Below is a small trained network, with its code and all its weights. Each question gives an input and a class and asks what happens when units are switched off, that is, made to give their printed mean instead of their output.

import numpy as np


def w(rows, s, z=0):
    codes = np.array(rows[::2]) - 128.0
    scale = np.full(codes.shape[1], s)
    scale[-1] = z or s
    return codes * scale


def f(y):
    return y / 2 * (1 + np.tanh(0.7978845608 * (y + 0.044715 * y**3)))


def log_softmax(a):
    a = a - a.max(-1, keepdims=True)
    return a - np.log(np.exp(a).sum(-1, keepdims=True))


def net(x, mask):
    res = np.array(x, float).reshape(1, 7) / 4 @ E
    y = f(res @ A[0][:, :-1].T + A[0][:, -1])
    res = res + np.where(mask, y, B[0][:, -1]) @ B[0][:, :-1]
    return log_softmax(res[-1] @ U[:, :-1].T + U[:, -1])


A, B = {}, {}
E = w([
[110,141,125],'x0',
[195,161,148],'x1',
[172,92,134],'x2',
[125,130,127],'x3',
[113,59,116],'x4',
[91,155,123],'x5',
[152,182,8],'x6',
],0.011)
A[0] = w([
[115,192,103,144],'n0',
[99,139,108,110],'n1',
[106,113,76,113],'n2',
[132,168,107,117],'n3',
[94,106,244,254],'n4',
[60,110,76,184],'n5',
[46,56,140,141],'n6',
[128,156,248,172],'n7',
[205,195,128,138],'n8',
[143,113,25,210],'n9',
[132,57,112,150],'n10',
],0.012,0.0055)
B[0] = w([
[126,129,78,168],'n0',
[155,120,117,136],'n1',
[177,127,141,147],'n2',
[119,148,89,146],'n3',
[5,159,235,252],'n4',
[197,58,165,182],'n5',
[63,91,182,196],'n6',
[123,155,233,212],'n7',
[61,211,70,175],'n8',
[243,83,71,202],'n9',
[98,101,149,162],'n10',
],0.02,0.012)
U = w([
[105,129,220,254],'0',
[154,89,72,198],'1',
[153,230,231,77],'2',
[201,233,127,35],'3',
[1,50,140,63],'4',
[183,55,145,27],'5',
],0.009,0.0064)

Each question gives the input, the list of numbers given to net, and the class t.
The units are the neurons (one row each of A and B). Each row of codes is followed by its name. A weight is (code - 128) times the scale printed after its matrix; where a second scale follows, it is the last column's (A, B and U).
mask holds one flag per neuron, in row order. A switched-off neuron (its flag False) gives its mean, the last column of its row in B, instead of its output. The means were averaged over made-up inputs and are rounded, as every weight is.
A unit's drop is (log p(t) with every unit on - log p(t) with that unit switched off) / (log p(t) with every unit on - log p(t) with every unit switched off).
The circuit of an input: a set's keep is (log p(t) with only the set's units on - log p(t) with every unit switched off) / (log p(t) with every unit on - log p(t) with every unit switched off). Starting from all 11 units, units are removed one at a time, each time the one whose removal leaves the highest keep (on an exact tie, the one counted first), for as long as the keep stays at least 0.8.
circuit, biggest first: the units of the circuit, biggest drop first
k most important neurons: the k neurons with the biggest drops, biggest first
drop when u is switched off: that unit's drop, to one decimal
input [-2,0,2,-8,7,0,-2], class 4: circuit, biggest first => n7, n6
input [-8,-6,4,-5,-1,3,2], class 1: circuit, biggest first => n4
input [1,3,0,6,-2,6,-5], class 2: 2 most important neurons => n7, n6
input [0,-7,4,-3,8,1,1], class 5: circuit, biggest first => n4, n5
input [5,0,6,5,7,1,-5], class 4: circuit, biggest first => n6, n10
input [-8,-7,-4,-7,-1,-1,4], class 1: 2 most important neurons => n7, n4
input [-1,7,7,3,-2,1,-1], class 2: circuit, biggest first => n8, n6
input [-5,-5,-1,6,1,-3,7], class 5: 2 most important neurons => n5, n8
input [4,1,7,-7,0,-2,6], class 3: 3 most important neurons => n8, n6, n5
input [-3,3,0,-7,0,0,8], class 3: 2 most important neurons => n8, n6
input [4,-5,-3,8,1,3,7], class 5: 2 most important neurons => n5, n8
input [-5,-5,-6,-7,2,7,2], class 5: 2 most important neurons => n5, n4
input [-7,4,3,6,0,5,8], class 3: 2 most important neurons => n8, n6
input [-5,1,-7,-2,-5,3,-6], class 2: circuit, biggest first => n7
input [6,-1,8,-4,8,-3,-7], class 4: 2 most important neurons => n6, n10
input [-5,4,-5,8,0,1,1], class 3: 2 most important neurons => n4, n6
input [-2,-6,1,5,-1,-2,2], class 1: drop when n4 is switched off => 0.3
input [-7,6,-8,8,-3,-8,-3], class 2: drop when n8 is switched off => 0.1
input [-7,0,3,8,6,6,7], class 5: drop when n4 is switched off => -0.1
input [6,6,5,4,0,2,4], class 3: drop when n8 is switched off => 0.2
input [8,7,-6,-1,-5,-3,2], class 3: circuit, biggest first => n4
